Rows, each followed by one of two labels for a hidden trait (new trait and labels in each part)
In the rows, zero is written as 100.
[105  89  67 152 100 137  56 104  86  94 152 125 147 121  63 132  80 112
  97 124 132  69 109 161  77 138  72  72 135 106  99 127  30  68  60  85] : Kovuf
[103  93  74 127  90  99  87 111 128 101 127 171 136 102 136 118  74 113
 129 103 108 108 107 151 106 129  73 143 117 115  97 102  99  57  26  41] : Kovuf
[108  98  83  88  81 113 121  78  85  98  89  81  99  92  96  75 120 104
 127 106 104 106  95  95  93  89  80 133  89  94  89 107 144  83  61 138] : Kovuf
[102 105  83  66  82  94 155  62 102 107  33  61  76  86 133  45 132 104
 153  88  87 104  92  69 113  72  96 169  73  86  76  86 169  95  81 124] : buri
[109  96  52 131  91 115 104  96  83 107  94 136 140 118 167  95 108 117
 118 102 119 102 106 151 103 116  73 144  92  98  93 107 100  77  37  81] : Kovuf
[106  93  46 145 116 149  59  93  79  94 131  76 163 129  87 134 102 111
  79 120 139  63 114 145  72 133  76  54 119  94  83 133   0  66  60  96] : Kovuf
[100  99  93  92  79  95 107  80 125 101 110 124 106  87 119 103  88 107
 142 100 100 118 107 117 103 113  92 157 104 106  88  96 104  70  46  49] : Kovuf
[105  95  76 106  91 115 109  83  82  97 101  61 113 104  94  90  99 106
 117 100 111  90  99 109  92 101  79 115  96  95  84 108 102  77  89 111] : Kovuf
[103  98  74  99 103 147  96  70  74  95  95  54 120 106  80  96 112 103
 101 115 119  71 103 113  79 103  84  65 102  88  67 116  50  77  97 129] : Kovuf
[102 104  81  60  78  96 161  61 107 106  51  75  72  76 129  62 132 103
 150  86  92 116  95  74 114  73  97 166  71  86  73  90 181  84  83 106] : buri
[100 102  98  59  67  78 135  77 116 102  70  80  76  67 103  74 110  98
 158  92  79 120  93  74 112  74  97 165  87 103  80  80 173  84  71  80] : buri
[100  99  97  64  70  81 149  86 116 102  67  96  72  74 123  68 110 103
 158  90  90 124  95  80 116  78  92 177  82 102  94  81 193  82  70  88] : buri
[105 102  89  71  91 106 150  65  87 106  34  45  79  87 116  44 145 104
 133  90  97  97  89  59 105  79  92 112  68  84  79  89 168  99  79 156] : buri
[104 103  69  77  72  92 129  77 107 101  90  86  93  83 113  80 110 103
 147  93  95 118  98  94 106  86  89 174  95 100  85  84 138  80  61  82] : Kovuf
[ 99  95  76 123  93 100  82 110 128  99 122 164 143 101 117 136  69 109
 133 106 106 116 114 145  99 127  83 143 124 117  93 101  58  58  34  28] : Kovuf
[102  95  76 119  85 101 108 105 132 103 119 167 129  96 137 121  76 113
 128 105 106 118 111 143 108 124  83 136 117 115  96  97  98  56  36  36] : Kovuf
[105  90  69 140 101 125  73 101  97  96 147 149 147 101 100 136  80 113
  99 119 125  84 111 146  83 135  72 101 125 107  96 122  49  55  44  73] : Kovuf
[103  91  83 135 106 129  78 102  93  98 115 129 147 123 110 116  90 111
 110 115 124  83 110 146  87 145  77 100 118 102  90 120  58  68  61  87] : Kovuf
[102  94  79 123  89 106  94 118 132 103 125 165 133  97 143 120  76 111
 130 104 107 116 110 152 110 126  86 151 112 115 100 102  73  66  25  37] : Kovuf
[105  94  76  98  90 120 106  96  80  96 104  71 105  98  80  85 102 107
 115 110 115  82  98 123  81 105  77  94 102  93  83 112 113  78  86 122] : Kovuf
[112 102  48 104  91 138 127  63  61 100  68  13 111 117 108  58 146 105
 110 106 119  76  90  89  88  83  75  79  72  78  87 112 126 104 109 177] : buri
[102 102  84  64  79  96 134  65  98 104  56  61  75  81 112  45 129 102
 142  91  93 108  94  81 107  71  94 134  76  89  83  89 158  84  88 127] : buri
[101 102  77  78  73 109 117  73 107 100  88  85  94  81 103  88 105 103
 151  96 100 116 100  94 102  91  92 168  94 101  86  95 126  73  52  69] : Kovuf
[ 99 104  99  46  77  84 150  60 112 106  50  74  69  71 114  62 120 102
 159  81  73 120  95  74 115  69 106 164  74  95  71  77 165  88  68 114] : buri
[105  94  71 112  97 128 106  86  79  98  93  72 118 104  89  89 112 108
 115 108 120  81 106 117  86 109  74  86  98  91  91 113 104  75  92 119] : Kovuf
[104 103  89  61  66  88 152  76 114 106  72  89  86  98 128  62 115 105
 157  89  86 120  92  89 109  77  91 176  80  95  86  85 187  79  66  95] : buri
[100  90  79 134 110 145  79  92  81  95 128 112 147 112  77 125  91 109
  95 116 124  72 113 136  78 129  77  50 122  98  81 125  11  64  71 101] : Kovuf
[108 101  45 106  95 138 103  64  76  96  79  35 102 115  91  91 131 106
  97 105 121  79  98  91  79  88  78  83  87  87  83 120  80  92 109 152] : Kovuf
[107 104  66  91  73 100 124  76 105 103  81  84  98  94 144  69 113 109
 137  93  94 115  97  99 105  94  82 174  82  99  92 101 140  81  59  88] : Kovuf
[103  95  89 109  81  93 121 109 124 105  99 147 114  94 141  97  86 111
 139  98 106 122 102 128 114 110  78 165 101 111  98  94 145  67  41  55] : Kovuf
[111 101  40 113  96 137 105  66  69  97  80  41 126 121  97  80 138 106
 104 107 122  80  95  95  84  88  75  96  79  85  83 121  97  94 101 177] : Kovuf
[ 98 102 109  32  78  71 162  72 117 108  46  90  58  57 118  55 121 100
 167  84  78 126  93  66 119  63 108 156  71  94  78  69 196  84  77 105] : buri
[105  95  83 110  95 118 105  90  98 101  94 105 118 108 118  96 113 109
 123 103 115  89 103 132  97 114  77 114  89 100  86 106 100  79  50  83] : Kovuf
[ 99  95  85 102  83  88 126  99 124 102 101 141  91  83 125 103  82 108
 133  96  97 119 107 129 108 110  86 151 110 110  86  95  61  61  42  52] : Kovuf
[ 99  90 103 115  89  89 109  91 123 104 129 177 123  86 126 117  54 110
 143  99 103 123 106 145 111 126  81 152 120 117 109  95 122  65  38  49] : Kovuf
[102  92  64 125 102 117  75 101 115  99 121 154 142 111 114 137  80 113
 126 117 119 100 112 160  94 128  58 111 123 109  87 112  47  56  41  38] : Kovuf
[104  93  90 102 101 131 106  86  83  97 104  78 124 104  84 101 101 106
 103 111 116  78  99 117  85 109  73  75 102  95  79 113  72  77  87 112] : Kovuf
[100 104  95  52  70  79 143  56 110 104  70  82  79  72 113  59 115  99
 143  90  84 115  96  84 108  77  95 164  79  96  76  81 153  86  76  99] : buri
[101 104  90  64  78  93 150  60 107 106  42  65  72  75 126  50 136 104
 152  88  89 112  92  75 107  70 102 151  70  84  76  83 134  91  79 115] : buri
[ 99 103  81  62  73  98 126  64 108 102  56  75  83  78  91  81 112 100
 138  94  91 114  97  77 104  72 100 158  82  94  78  86 133  79  87  95] : buri
[100  97  93  76  67  84 138 102 122 102 104 118  91  75  97  86  78 103
 157  98  85 125  95 102 113  98  86 168  96 111  96  88 176  69  65  78] : Kovuf
[100  98 118  66  60  69 147  79 120 104  77  98  73  62 108  71  94 102
 172  89  80 127  89  83 121  84  92 173  82 107  94  81 200  75  72  89] : buri
[105 100  68  85  78 118 109  74  92  99  82  68  98  92 100  72 114 105
 132  99 101  99  95  94 101  91  79 145  90  95  90 102 132  85  83  94] : buri
[107  99  48 137 108 151  83  65  72  97  90  57 138 121  95 102 125 104
  94 116 129  75 107 115  75 108  85  63 100  84  72 124  56  80  86 123] : Kovuf
